Small tables with named rows and columns. After each table, cells are looked up by row and column.

Zot =
        Zezubu  Pivi
Nefi      38.1  67.7
Pufure    70.2  29.5
Ferur     77.0  23.3

What is the Pivi of Ferur in Zot? 23.3
What is the Pivi of Nefi in Zot? 67.7
What is the Zezubu of Nefi in Zot? 38.1
What is the Pivi of Pufure in Zot? 29.5
What is the Zezubu of Ferur in Zot? 77.0
What is the Zezubu of Pufure in Zot? 70.2

Pelu:
,Rafep,Ralezo,Punis,Verele
Ded,51,10,41,184
Tiv,124,75,160,132
Tekevu,200,120,87,124
Fedivu,171,42,140,113
Vodag,54,36,35,32
Kodoga,153,85,195,78
Dofof,145,65,39,45

What is the Verele of Tekevu in Pelu?
124
What is the Ralezo of Tiv in Pelu?
75
What is the Rafep of Kodoga in Pelu?
153
What is the Verele of Dofof in Pelu?
45
What is the Rafep of Ded in Pelu?
51
What is the Punis of Ded in Pelu?
41

Muk:
	Mor	Gok	Lamego	Zutuguf	Tolok	Nivud	Kugif	Duz	Zib
Res	-9.57	-28.26	-2.77	58.69	-11.90	-76.93	30.54	-20.05	13.82
Fomaber	-0.41	32.43	-76.01	-58.17	49.50	32.00	53.80	-35.35	59.58
Fab	91.23	83.21	68.89	-62.37	40.72	9.47	-32.08	-25.31	-24.60
Naz	-9.76	44.19	-55.50	-40.81	-29.75	-66.07	69.36	-64.33	-40.05
Fasuv	8.58	-16.59	10.29	14.68	30.49	-6.98	18.94	-9.45	8.61
Vup	-80.46	-74.55	-93.53	-27.32	-50.33	-45.33	62.27	55.11	37.29
Sikuro	-20.65	-71.68	55.56	22.41	-56.71	-47.59	-52.11	15.46	26.31

What is the Lamego of Res in Muk? -2.77
What is the Nivud of Sikuro in Muk? -47.59
What is the Gok of Sikuro in Muk? -71.68
What is the Mor of Fasuv in Muk? 8.58
What is the Zib of Fab in Muk? -24.60
What is the Nivud of Fomaber in Muk? 32.00
What is the Zutuguf of Fomaber in Muk? -58.17
What is the Tolok of Fasuv in Muk? 30.49
What is the Tolok of Vup in Muk? -50.33
What is the Nivud of Res in Muk? -76.93
What is the Kugif of Vup in Muk? 62.27
What is the Nivud of Naz in Muk? -66.07
What is the Lamego of Fab in Muk? 68.89
What is the Gok of Res in Muk? -28.26
What is the Kugif of Sikuro in Muk? -52.11
Row with the largest Mor: Fab

Table Gim
|  | Fubape | Tipenug | Tib | Zot | Lerazuz | Guzos | Fipabaf | Gafitib | Rupuso | Duzup |
|---|---|---|---|---|---|---|---|---|---|---|
| Dum | -63.64 | -63.05 | -56.17 | -59.27 | 67.07 | 66.78 | -70.55 | -62.48 | 68.09 | -30.35 |
| Vig | -67.22 | -65.48 | 71.09 | -61.79 | 73.53 | 63.77 | -3.97 | -65.07 | 69.76 | 63.04 |
| Vid | -73.95 | -64.54 | -57.14 | 77.84 | -64.81 | 62.49 | 74.70 | 73.47 | -59.39 | -71.63 |
| Zem | -57.56 | -74.36 | 79.04 | 66.02 | -61.09 | 78.18 | 68.85 | 67.78 | -65.45 | 50.03 |
| Sur | 67.95 | 74.01 | -65.55 | -67.77 | 68.63 | -65.70 | -62.79 | -62.86 | 76.05 | -47.23 |
| Fev | 70.05 | 70.34 | 70.69 | -61.89 | 67.37 | -65.31 | -53.53 | -62.50 | 68.31 | 76.10 |
| Simuva | 67.84 | 72.24 | -57.24 | 69.10 | -62.06 | -64.52 | 66.62 | 69.31 | -72.90 | -62.62 |

Fubape of Dum is -63.64
Tipenug of Dum is -63.05
Rupuso of Zem is -65.45
Gafitib of Dum is -62.48
Rupuso of Dum is 68.09
Zot of Dum is -59.27
Tipenug of Zem is -74.36
Tipenug of Sur is 74.01
Guzos of Dum is 66.78
Tib of Sur is -65.55
Tib of Simuva is -57.24
Row with the largest Fipabaf: Vid

